The symbols move the objects like this.
q316: φ>q374, ρ>q314, κ>q481
q377: φ>q146, ρ>q593, κ>q593
q460: φ>q46, ρ>q63, κ>q497
q620: φ>q247, ρ>q72, κ>q72
q563: φ>q479, ρ>q319, κ>q495
q72: φ>q459, ρ>q777, κ>q777
q822: φ>q260, ρ>q758, κ>q758
q347: φ>q253, ρ>q904, κ>q904
q21: φ>q86, ρ>q452, κ>q260
q391: φ>q606, ρ>q627, κ>q627
q290: φ>q315, ρ>q774, κ>q774
q284: φ>q460, ρ>q460, κ>q460
q88: φ>q324, ρ>q114, κ>q114
q930: φ>q31, ρ>q597, κ>q597
q561: φ>q247, ρ>q738, κ>q318
q875: φ>q443, ρ>q822, κ>q376
q867: φ>q911, ρ>q361, κ>q548
q357: φ>q377, ρ>q324, κ>q324
q346: φ>q434, ρ>q593, κ>q357
q479: φ>q86, ρ>q443, κ>q424
q283: φ>q422, ρ>q443, κ>q443
q459: φ>q805, ρ>q224, κ>q224
q593: φ>q253, ρ>q391, κ>q391
q805: φ>q620, ρ>q930, κ>q434
q495: φ>q904, ρ>q479, κ>q479
q548: φ>q824, ρ>q537, κ>q537
q777: φ>q224, ρ>q317, κ>q317
q481: φ>q808, ρ>q315, κ>q315
q582: φ>q314, ρ>q244, κ>q244
q606: φ>q317, ρ>q753, κ>q516
q244: φ>q978, ρ>q805, κ>q805
q318: φ>q248, ρ>q244, κ>q576
q319: φ>q424, ρ>q434, κ>q758
q85: φ>q537, ρ>q374, κ>q374
q247: φ>q244, ρ>q459, κ>q459
q758: φ>q452, ρ>q422, κ>q422
q114: φ>q347, ρ>q495, κ>q495
q537: φ>q318, ρ>q46, κ>q46
q317: φ>q860, ρ>q88, κ>q643
q175: φ>q582, ρ>q497, κ>q247
q324: φ>q593, ρ>q324, κ>q769
q936: φ>q563, ρ>q260, κ>q260
q248: φ>q548, ρ>q284, κ>q284
q46: φ>q576, ρ>q31, κ>q31
q497: φ>q85, ρ>q63, κ>q316
q424: φ>q936, ρ>q529, κ>q822
q885: φ>q250, ρ>q175, κ>q175
q978: φ>q175, ρ>q42, κ>q620
q525: φ>q283, ρ>q875, κ>q875
q808: φ>q874, ρ>q346, κ>q346
q434: φ>q324, ρ>q377, κ>q377
q576: φ>q443, ρ>q975, κ>q620
q65: φ>q875, ρ>q361, κ>q529
q250: φ>q316, ρ>q643, κ>q244
q904: φ>q753, ρ>q21, κ>q21
q516: φ>q290, ρ>q874, κ>q874
q360: φ>q822, ρ>q936, κ>q376
q422: φ>q769, ρ>q529, κ>q529
q753: φ>q643, ρ>q516, κ>q516
q597: φ>q561, ρ>q606, κ>q606
q874: φ>q479, ρ>q434, κ>q146
q860: φ>q597, ρ>q481, κ>q146
q361: φ>q867, ρ>q248, κ>q758
q31: φ>q975, ρ>q561, κ>q548
q774: φ>q42, ρ>q176, κ>q176
q374: φ>q738, ρ>q361, κ>q885
q260: φ>q88, ρ>q452, κ>q452
q253: φ>q874, ρ>q346, κ>q88
q738: φ>q497, ρ>q443, κ>q250
q224: φ>q930, ρ>q860, κ>q860
q452: φ>q360, ρ>q769, κ>q769
q42: φ>q516, ρ>q479, κ>q808
q443: φ>q529, ρ>q911, κ>q909
q769: φ>q376, ρ>q525, κ>q525
q627: φ>q114, ρ>q86, κ>q86
q315: φ>q176, ρ>q874, κ>q42
q824: φ>q936, ρ>q318, κ>q975
q176: φ>q42, ρ>q146, κ>q808
q911: φ>q65, ρ>q824, κ>q824
q376: φ>q758, ρ>q283, κ>q88
q529: φ>q525, ρ>q65, κ>q65
q909: φ>q597, ρ>q497, κ>q497
q643: φ>q481, ρ>q290, κ>q290
q975: φ>q460, ρ>q909, κ>q620
q314: φ>q885, ρ>q85, κ>q978
q86: φ>q495, ρ>q65, κ>q563
q63: φ>q31, ρ>q769, κ>q85
q146: φ>q346, ρ>q253, κ>q253

The rows follow the links: the fewer symbols apart two objects are, the more alike their rows tend to be.

Each row is also shifted at random along 5 hidden directions that mean nothing.

The rows of 88 objects, shuffled:
Each row is one object's numbers.
r1: [ -50   10  -93   65   -5  -61   39   -1  133 -177  -19  -32  -93 -117   46  138  -39 -116   43   72   65 -187    3  -30   51  -60 -144  -21]
r2: [   9  -76  -24   84  -93  -20 -109  -25   97   13  -54  107 -135  -59  132   26 -151   29 -118  -67  -87   16    5  -57   64  119  -19   59]
r3: [  99  -51   39  -17   54  -95   84  -17  -16   13  -59   15   52  -58   41  -91  -83  -49 -106   40  -20    4   86  -66  -36  -50  -54  -42]
r4: [ 136   26 -169   78   25 -120   50  113  -35   37  -35   39  131  -76    2   34  -29   77   82   95   80   15  -32  -96  -49 -109  108    5]
r5: [  21  -11  122  -70   61  -16   58  -34    0    8   11  -14   87   59    4 -110   12  -12 -121  -26  -84   81   49   36  -36   33  -49   -3]
r6: [-182   39   56   11   94  -35   -5  -26  -16  -70  -30   -9  -83    9    5 -111  -49  -15  162  -50   81   -9    9  -45  -60   27  -49  -72]
r7: [ -61   17   11    2   18   -6   65  -15   57 -122    9  -46  -27  -36  -53  100   60  -30   -2    8   89  -75  -40   44   95  -83  -40   20]
r8: [ -15    2   85   40    4   44   44 -102   57  -64   89   43  -46   53  -33   31  -76   57    4  -63  -43 -110  -58   33   45   18  -17  -19]
r9: [  24   13  105  -90   -8  109    8 -110 -119  160   -1    8   37   77  -70 -165   20   14 -106  -81  -88   76   26  129    2   -5   -2  -77]
r10: [-117    7   80  -21   64   21  -74  -59    6  -34   42   28  -77   96  -16  -71  -83   65  114  -68   15   56  -27  -33  -42  120   99   41]
r11: [ 127  -47   25    9  -81   67  -22   21 -125  153  -17    8   32  -34  -37   27   88   46   -5  -53    8   13  -30    6   63  -38   67  -13]
r12: [  15  -83  -83   55   64  -53  -23 -137  -68    5   30   81  -46  -31   37  -22 -112    2  122   93   43  -95   53 -102  -34  -53   27 -121]
r13: [ 144  -57  -14  -27   28 -106   35   62   63  -44  -63  -31   85  -78   50   59   45  -85  -83   43   27    3   42  -91   -4    3    3   90]
r14: [ -61   52  -46  -36  -23   35   15  -34   16   23  -40    3   42   41  -71   -3  121    3 -180   -3  -42   84  -20  208  104  -91  -57   -4]
r15: [   4   -9  -36   -3  -63    6   23   18   26  -19  -25   34  -34  -47  -22   88  -24   10 -166   23   39   14  -49   46  132 -101   68   66]
r16: [  96  -25 -165  -69 -101   37  -71   48   11   34  -42  -64   -4  -65   23   93   56 -151  -92  152   -3  -19   78   39    5  -34   19   66]
r17: [ -41   16 -101    1  -50   36    9   25   23  -20  133  -28   97   44   16   17   75  -21  -25   63  -29    3  -65    4  -17   43   47   27]
r18: [ -95  -83  -46  -35   32  -29 -127  -47   36  -70   11  -17  -24   37   25   66  182  -44   35   34   53   72   16  -18   73   78   51   88]
r19: [   0   34  -77   55    5  -51   74   29   52  -93  -43    6  -27 -103  -22  102  -66  -28    1   77   92 -102  -17    5   46 -157  -35  -24]
r20: [ 109   68  -53  -27   -6   61   55   62  -40  -10   77  -12  -58   -9 -109  124 -275   54  224  138  109 -176  -47  -88 -108  -87  247   44]
r21: [  47   39 -100   32  -14  -33   57   63   -5   38   74    8  117    4   33  -50  -61   12   13   62  -26    7  -31  -52  -88   12   57  -19]
r22: [ -45   17  -75  -16  -61   83   22  -62  -65   63   94   37    4   15   13  -69 -100  -15  -91   79  -55  -31   -6   53  -18  -52   20  -77]
r23: [ 101   29  -84  -49   15   -5  -39  -11  -13   50 -118   -1  -28  -19  -32    6  -52  -14    3   83  -22  -11   90   66  -62  -79  -21  -15]
r24: [  20  -39   86   27   11  -28   49   86 -123   68  -66  -39  -16 -102   11   -3  -15   -6  100    5   57  -39   81  -86  -29 -116  -96 -120]
r25: [  99    1    3   43   45  -52   19  -31 -103   98 -117   30   60  -66  -97  -81  184   18   50 -128  154   28  -80  -20   68  -86   62  -55]
r26: [-238   13   77   15   56   61  -27 -139   85 -171  188  -44  -87  123   38  -28  -28  -55  207  -35  -77 -135   15    5  -83  173 -175  -96]
r27: [-195   14   75   31  108  -29  166 -135 -184   51  -70   75  -20  -81  -56 -242  -95   27  -97    1   89   20   49  108   61 -319 -129 -295]
r28: [  -1    6   33  112  100 -107   86 -126 -125   76 -157  102    5 -111  -45 -189   47   32   43 -126  131  -16  -17   -4   56 -161 -104 -215]
r29: [  53   67   16   21  -64   38  -62    7   66   98  -61   93  -33   86    0  -15 -126  168 -175  -80 -200  126  -15  129    5   48   -5   57]
r30: [ -62  -46  -41    2   97  -71  -71  -66  -18  -56  -39   25  -34  -11    3   -3   58   10   89    9  104   42   16  -52   25    7   52    6]
r31: [-116  -27  158   39  -96   69  -16   30    8   52    6   16  -84   24   87  -30  -65   62 -137  -96 -177   59   55   70   49   33 -205  -67]
r32: [  98   30 -190   81  -63  -61   12  117   19   38   13   43   75  -53   65   27 -124   26  -17  102  -16   -9  -31  -86  -75  -12   72   24]
r33: [-229  -21  102   26 -112   83  -64   88   91  -74   59  -73 -127   15  128   52    5  -50  -52  -35 -159    4   74   41   26  117 -267  -17]
r34: [  97   29   37 -113   35   62  -29   -1  -55   78  -23  -48   35   83  -83   -2   19   19   45   23  -38   35   65   67  -68   -5   56   38]
r35: [ -87  -64   -4   40   31   13  -30 -197  -29   11   67  101  -62   33   59 -106  -89   19  -31   -4  -92  -41   52   24   10   12  -92 -139]
r36: [  14  -62 -116  -29 -139    9  -55   69   43    6  -64   30  -64 -107   43  128   -5  -66 -309  101   46   83  -19   28  171  -68  122  162]
r37: [  17  -25  110    6   77   -2   10 -167   -1  -15   20   58   58  100 -117   19  155  115  -34 -136   13   28  -90  102  140  -22   36    0]
r38: [   6   30 -118   65   13  -66  136   39  -83   49   64   29   91  -74   49 -124 -183  -22   77  126   22  -83   16 -105 -134 -114  -23 -169]
r39: [  71  -69   25  -11 -127   29 -122  166   72    5  -21  -44  -24    0   53  226  101   37  -82    1  -69   87   15  -36   80   97   32  201]
r40: [  62  -21   31  -80  -13  -22   13   41  106  -71   15  -53   43   11   71   22   -1 -115 -115   22  -63    7   47  -37  -37  129  -10  117]
r41: [  65  -52    5   -6  -17   43  -93  -96   63  -41   85   17   19   94  -36  123  146   36    2  -62  -24  -20  -81    9   78  133   89  114]
r42: [ -15   84  -13  -86    0   76  -19   44   40  -55   35 -131  -67   43    0   28  -50 -127  172   82  -52 -122   81   10 -180   94  -71   10]
r43: [ 103  -21  202  -48   35   20   64   33  -30   60   37    4   38   81  -29  -27 -140  106    9  -56  -86   29   18  -69  -68   71   70   42]
r44: [ -55  -58   93    4  152  -93   66   81 -147  -16  -83 -112   92  -54  -89   81  303   24  209   25  194   33   73  -20   61 -222 -119 -121]
r45: [  22   93   11  -23   36   17  -28  -22   41   31  -62    9   -4   88  -58   -9   -4   90  -10  -48  -96   63   28  133  -35   -6  -46    9]
r46: [   8   31   37  -50   71   -3  -10 -128  -71  121 -162   62   13   48  -85 -140   61   65 -163  -43  -81  135   92  207   53 -144 -116 -119]
r47: [-167  -33    2    7   31   27  -50  -56  -15  -66   95    1 -107   31   69  -36 -123  -22  149   57   -5  -59   52  -67  -71   64  -39  -79]
r48: [   8  -36   91   -9  -60   63  -27  116  -42   36   38  -80   -3   14   -8  117   90   30   96  -26  -10   -5    8  -20   17   25  -39   15]
r49: [ -14  134   85  -35    3   86  -32  -41   62   33    1   24  -75  135  -40  -65 -190  102   24  -69 -179    7   14  128 -113   89  -42   -4]
r50: [  -8   31    0  -23  -43   65   50    8  -28   15   31   33  -73  -19  -46   33 -189   38  -32   54   36  -58  -38    3    9  -87  121   18]
r51: [ -85   68  121   13    4   79  123  -52  -28  -17  103   44 -112   32  -57  -45 -330   78   80  -13    6 -125  -53   -8  -62  -47   46  -84]
r52: [ -54   29  -31  -17  -86   47  -43   -5  158  -95   -8    6  -75   23    1  124   -1   -3 -192  -13  -63   11  -41  135  114   15  -35  113]
r53: [ 120  -12  -55   45   -4  -31  -13   14  -43   23  -52  -27   44  -74  -57   50  207  -41  122  -62  149  -64  -84  -67   34  -28   62   19]
r54: [  59   81    0   19   -3  -14    8   70   67   11   43   27   94   93   -8    3  -40  135  -27  -58  -87   88  -89    8  -52   93   88   99]
r55: [-201  -38   26    9  118   -7  -11 -145    1 -123   94  -41  -18   58   17  -43  119  -56  163   -2   23  -66   47   25   -5   29 -170 -139]
r56: [ -99  125   58  -90   31  108   17    0   26  -65   67 -124  -34  106  -83   10   24  -42  163   12  -46  -79   36  130 -110   18 -109  -47]
r57: [ -42   25   19   10   -5  -11   16   50  -61   20  -70  -70    1  -77  -23  -72  155  -80   78  -88  122   12  -30  -21   13  -13  -52  -43]
r58: [-202   72   -4   -6   61   -3  102   60  -10 -117  133 -111  124   49  -31  -24  185  -45  132   22   84  -12  -70   37  -23  -23  -66  -66]
r59: [  73  -47   79   -6  -21  -30   54   52    4   13  -36  -24  -18  -69   75  -18  -91  -72  -56   25  -62  -59   92  -92  -54   11 -100  -28]
r60: [  11   51  -58  -27  -12   58   58   70  -97   49  172  -21   79   54  -65   -1 -107   58  169   97   60  -45  -81  -74 -117   -5  229   -1]
r61: [-104    3   37   45  -22   43   31 -102  128 -140  131   10  -52   43   31   59  -26  -26   11  -36  -62 -128  -53   28   43   81  -94  -14]
r62: [ -22   29  230  -84  129  -11   89   12   48  -93   70 -102   85  118  -64  -20   76    6  105  -93  -26    5    3   -7  -67  103  -40   45]
r63: [  36  -21  -57  -65   -9  -43   23   35   66  -40  -20  -63   44  -43   68  -20   28 -167 -110   89  -35  -12   81  -32  -49   53  -70   41]
r64: [  84  -79  -34  -17   24   -9 -122  -69  -28   35   32   88  -44   69  -24   48  -76  105   56   23   37   58  -45 -112    9   89  277  127]
r65: [-122   41  -13  -44    7   61   39   61  -47  -58  144  -78   -1   43  -44   26  -46  -22  168  101   87  -60  -45  -46  -71   -9  107   -8]
r66: [   0   10   19  -41  -44   25  -74   36  -12   49  -83  -28   25   -3  -36  -48  236  -43  -80 -135   84  143  -77   36   89   88   75  113]
r67: [   1   28  -37  -23  -28   43   47   22  -30    5   11   -1  -57  -35  -67   52 -130   -6   -3   97   74  -71   -6   15    9 -130   94   -7]
r68: [  16  -60  -82   37 -102  -13  -89   54  -79  117 -114   43 -116 -138   88  -39  -86  -58  -37   35   35   18   70  -79    6  -21   -3  -33]
r69: [  29  -54  -26   53   85  -79  -37  -92  -18   -9  -59   70  -19  -36  -11  -13   27   36   79  -42   95   -5  -16  -73   37  -17   38  -22]
r70: [ 173  -38  -43   31 -182   90  -93   29  -25  146   -5   49  -30  -37   32   52    4   13 -100  -73  -44    8  -81  -21   50   86  128   92]
r71: [ -41  -16  -96   34   -5  -33  -46   39  -11  -31   -9   30 -139  -72   90  -25 -237  -45  152  112   73  -70   47 -163 -104   28   81   -8]
r72: [ -25  -14 -117   39   -3  -73  -54   61   78  -90  -56    3 -115 -106   78   70 -105  -69  124   61  107  -79    2 -156  -37   49   50   73]
r73: [  35 -113   -7  -16   47  -21 -104 -157   10  -12   -3   44   67   75  -35   57  292   32 -106  -58   11   97  -33   67  172   27   53   56]
r74: [  66  -67   15   40 -131   15  -15  146   15   34   -3   -4 -101 -107  138  102 -223  -34  -33   86 -104  -80   99 -125  -53   14  -80   17]
r75: [-153   81   15   37  131  -25  170   -8  -91  -63  157  -70  151   50  -72 -102   84   21  276   19  105  -74  -62  -15  -95  -85  -70 -188]
r76: [  59    7 -113    4   20  -88  -13  114   16   -8    1  -44  217   22  -31   85  310   42  -47   18   82  159  -95   -3   67  -12  124  130]
r77: [  58   96  -99   23   30  -40   18   68   68  -46  -63  -37  -14  -21  -41   80  -98   10  144   81   12  -79   34   18  -94  -69  -43   -9]
r78: [ 132 -147 -201   33   -6  -84  -73 -113  -25   22  -61   71   63 -105   20  106  201  -55 -154  104   75   11   17   -6  161 -120   57   13]
r79: [ 190   69 -126   31  -41  -11  -33   60   10  104  -66   98    3    6  -12   32 -207  132  -14   55  -72   24  -16    2  -82  -39  142   57]
r80: [  38  -34   84  -18  -63   34  -14  148   49  -49   31 -100  -46  -34   86  122  -70  -57   46   41  -73  -62   79  -80  -71   77  -80   49]
r81: [  89    4  -47   57  -42  -26  -15   39   75  -61  -10  -31  -25  -91   49   72   39  -96   97  -48   49 -136  -66 -110  -23  103    1   62]
r82: [ 129  -47 -238   56  -52 -126  -26   85  -20   70  -81   65  165 -103   43   31  151   15 -200   90   46  146  -30  -25   95 -101  102   65]
r83: [  85   75 -111   60  -21  -58   10  105   68   -2  -18   29   55   -5   17   57  -56   75   10   27  -37   19  -39   -7  -49   -8   35   44]
r84: [  51   21  164  -75   78    1   79   11   45  -60   70  -58   52   86  -28  -30  -83    4   80  -37  -39  -38   11  -72 -115  110   36   58]
r85: [ -29    7  -81   30   71  -90   10   30  -91    1 -124  -25   -9 -140  -20  -74   96  -85  145    1  218   -2    3  -88   -7  -90   16  -65]
r86: [  83    0   16  -74   64   -6   56   17  -85   22   -6  -91   75  -29  -50  -71   81 -120   97   36   86  -32   40  -42  -85  -21   32  -20]
r87: [  -8   52   47   40  -56   71   -7   26  -49   40    1  -26  -45  -18  -22  -59    9  -22  133 -120   39  -57  -74  -31  -52   75    8  -36]
r88: [  47   31   86  -45  -51   77   79    0   13   18   92  -17  -57    7   85 -116 -317  -92   19   29 -134 -142   58  -97 -205  130  -31  -43]

Some objects, each with its row:
q176 r62
q593 r48
q758 r64
q805 r29
q978 r54
q769 r47
q374 r75
q284 r36
q537 r15
q481 r5
q808 r43
q860 r34
q911 r37
q495 r25
q347 r57
q434 r39
q525 r55
q548 r7
q424 r69
q42 r13
q21 r85
q620 r77
q582 r4
q317 r42

Row, symbols taken left to right, then the row they reach:
r8 κ φ ρ κ φ φ: r73
r86 κ κ φ φ ρ: r41
r70 φ κ φ φ φ: r63
r28 ρ ρ κ φ κ ρ: r74
r19 ρ φ ρ φ κ: r59
r61 ρ ρ φ κ κ ρ: r76
r11 ρ ρ κ κ φ: r66
r40 κ ρ κ κ κ ρ: r33
r79 κ φ κ κ: r31
r3 φ φ ρ ρ ρ κ: r1
r65 φ φ κ ρ κ κ ρ: r68
r83 φ φ ρ φ φ ρ: r50

